Below are the code and all the weights of a small trained network. Each question names an input and a class and asks about switching units off, where a switched-off unit gives its printed mean instead of its output.

import numpy as np


def w(rows, s, z=0):
    codes = np.array(rows[::2]) - 128.0
    scale = np.full(codes.shape[1], s)
    scale[-1] = z or s
    return codes * scale


def norm(h):
    return h / np.sqrt((h * h).mean(-1, keepdims=True) + 1e-5)


def f(y):
    return np.maximum(y, 0)


def log_softmax(a):
    a = a - a.max(-1, keepdims=True)
    return a - np.log(np.exp(a).sum(-1, keepdims=True))


def net(x, mask):
    res = np.array(x, float).reshape(1, 5) / 4 @ E
    u = 0
    for l in range(4):
        y = f(norm(res) @ A[l][:, :-1].T + A[l][:, -1])
        res = res + np.where(mask[u : u + 5], y, B[l][:, -1]) @ B[l][:, :-1]
        u += 5
    return log_softmax(norm(res)[-1] @ U[:, :-1].T + U[:, -1])


A, B = {}, {}
E = w([
[128,124,129,127,116,130,132],'x0',
[94,67,102,197,104,131,102],'x1',
[92,161,118,93,121,255,58],'x2',
[141,210,140,187,53,101,58],'x3',
[203,137,19,138,122,153,145],'x4',
],0.0053)
A[0] = w([
[58,2,101,224,55,146,112,3],'0.n1',
[194,206,217,76,113,158,186,52],'0.n2',
[111,116,234,164,136,87,161,112],'0.n3',
[249,84,94,117,125,79,104,143],'0.n4',
[165,206,157,29,114,116,181,3],'0.n5',
],0.0061,0.0045)
B[0] = w([
[161,102,82,122,223,73,58,210],'0.n1',
[164,48,86,124,189,88,2,204],'0.n2',
[78,173,89,51,89,114,155,246],'0.n3',
[99,180,65,139,88,151,174,251],'0.n4',
[159,59,59,145,245,54,15,178],'0.n5',
],0.0064,0.0032)
A[1] = w([
[140,59,174,111,176,157,226,80],'1.n1',
[123,254,170,160,45,80,76,8],'1.n2',
[112,82,98,86,144,174,141,177],'1.n3',
[198,155,145,213,113,75,41,16],'1.n4',
[160,223,114,161,60,58,112,142],'1.n5',
],0.0046,0.0015)
B[1] = w([
[235,118,194,73,71,119,113,189],'1.n1',
[195,85,219,134,149,180,158,226],'1.n2',
[166,186,211,217,81,154,136,214],'1.n3',
[218,80,174,119,151,125,116,212],'1.n4',
[199,96,253,181,175,127,184,253],'1.n5',
],0.0045,0.0033)
A[2] = w([
[148,85,85,163,114,76,165,155],'2.n1',
[142,23,125,56,203,179,242,102],'2.n2',
[69,84,113,229,164,103,107,108],'2.n3',
[1,155,191,112,126,102,95,5],'2.n4',
[123,118,122,102,111,171,95,44],'2.n5',
],0.006,0.0025)
B[2] = w([
[45,198,172,92,164,126,101,223],'2.n1',
[190,126,189,221,105,122,94,253],'2.n2',
[164,79,68,98,182,132,89,179],'2.n3',
[155,61,161,2,48,103,154,174],'2.n4',
[66,121,103,116,172,126,159,153],'2.n5',
],0.0084,0.0039)
A[3] = w([
[87,140,119,151,144,42,232,3],'3.n1',
[150,120,198,47,170,77,148,137],'3.n2',
[183,136,66,93,171,123,135,150],'3.n3',
[175,196,13,187,101,182,206,25],'3.n4',
[100,123,120,88,125,253,86,122],'3.n5',
],0.0071,0.0031)
B[3] = w([
[98,252,107,138,157,134,208,166],'3.n1',
[105,116,31,147,104,219,104,253],'3.n2',
[66,83,125,105,100,62,40,194],'3.n3',
[76,3,191,2,56,197,123,200],'3.n4',
[100,233,81,196,164,4,245,203],'3.n5',
],0.0077,0.0054)
U = w([
[136,100,42,111,201,90,16,252],'0',
[66,75,144,21,19,177,137,123],'1',
[74,225,81,153,141,112,217,104],'2',
[254,111,218,197,110,192,121,24],'3',
],0.011,0.0012)

Each question gives the input, the list of numbers given to net, and the class t.
The units are the neurons (one row each of A and B). Each row of codes is followed by its name. A weight is (code - 128) times the scale printed after its matrix; where a second scale follows, it is the last column's (A, B and U).
mask holds one flag per neuron, layer by layer. A switched-off neuron (its flag False) gives its mean, the last column of its row in B, instead of its output. The means were averaged over made-up inputs and are rounded, as every weight is.
A unit's drop is (log p(t) with every unit on - log p(t) with that unit switched off) / (log p(t) with every unit on - log p(t) with every unit switched off).
The circuit of an input: a set's keep is (log p(t) with only the set's units on - log p(t) with every unit switched off) / (log p(t) with every unit on - log p(t) with every unit switched off). Starting from the 12 units with the biggest drops (on a tie, the unit counted first), units are removed one at a time, each time the one whose removal leaves the highest keep (on an exact tie, the one counted first), for as long as the keep stays at least 0.8.
circuit, biggest first: the units of the circuit, biggest drop first
unit that matters most: the unit with the biggest drop
top k neurons: the k neurons with the biggest drops, biggest first
top k neurons in layer l: the k neurons of layer l with the biggest drops, biggest first
input [-3,4,-7,-3,7], class 1: circuit, biggest first	[0.n4 3.n4]
input [-8,-7,7,3,-3], class 0: top neuron in layer 0	[0.n2]
input [-1,7,7,-4,-5], class 0: top 4 neurons	[0.n1 2.n3 0.n4 0.n3]
input [2,1,-5,5,-5], class 1: circuit, biggest first	[0.n3 2.n4]
input [-2,3,-5,4,-4], class 2: top 2 neurons	[0.n3 3.n4]
input [7,-2,-5,3,6], class 1: circuit, biggest first	[3.n4 0.n4]
input [3,-6,-6,8,-5], class 3: top 2 neurons	[1.n2 1.n5]
input [4,3,7,4,5], class 2: top 2 neurons	[3.n5 0.n4]
input [-7,2,-1,-3,-2], class 3: top 3 neurons in layer 0	[0.n4 0.n2 0.n5]
input [3,2,3,6,-5], class 3: top 3 neurons in layer 1	[1.n2 1.n5 1.n4]
input [-5,2,-6,2,-7], class 1: top 2 neurons	[2.n4 3.n5]
input [-3,5,4,-6,2], class 3: top 2 neurons	[2.n2 0.n2]
input [1,-1,-4,4,-1], class 2: top 3 neurons	[0.n3 2.n2 3.n1]
input [5,-8,8,-3,-8], class 0: unit that matters most	0.n2
input [4,-8,1,-7,-1], class 0: top 2 neurons	[0.n5 0.n2]
input [1,6,3,-4,7], class 1: top 2 neurons in layer 1	[1.n3 1.n5]
input [7,1,2,6,-4], class 3: top 2 neurons	[1.n2 3.n4]
input [-8,-8,7,3,-8], class 0: top 2 neurons	[0.n2 3.n4]
input [-4,3,-2,-6,6], class 1: top 3 neurons in layer 1	[1.n5 1.n2 1.n4]
input [1,-2,6,3,-1], class 2: circuit, biggest first	[3.n5]
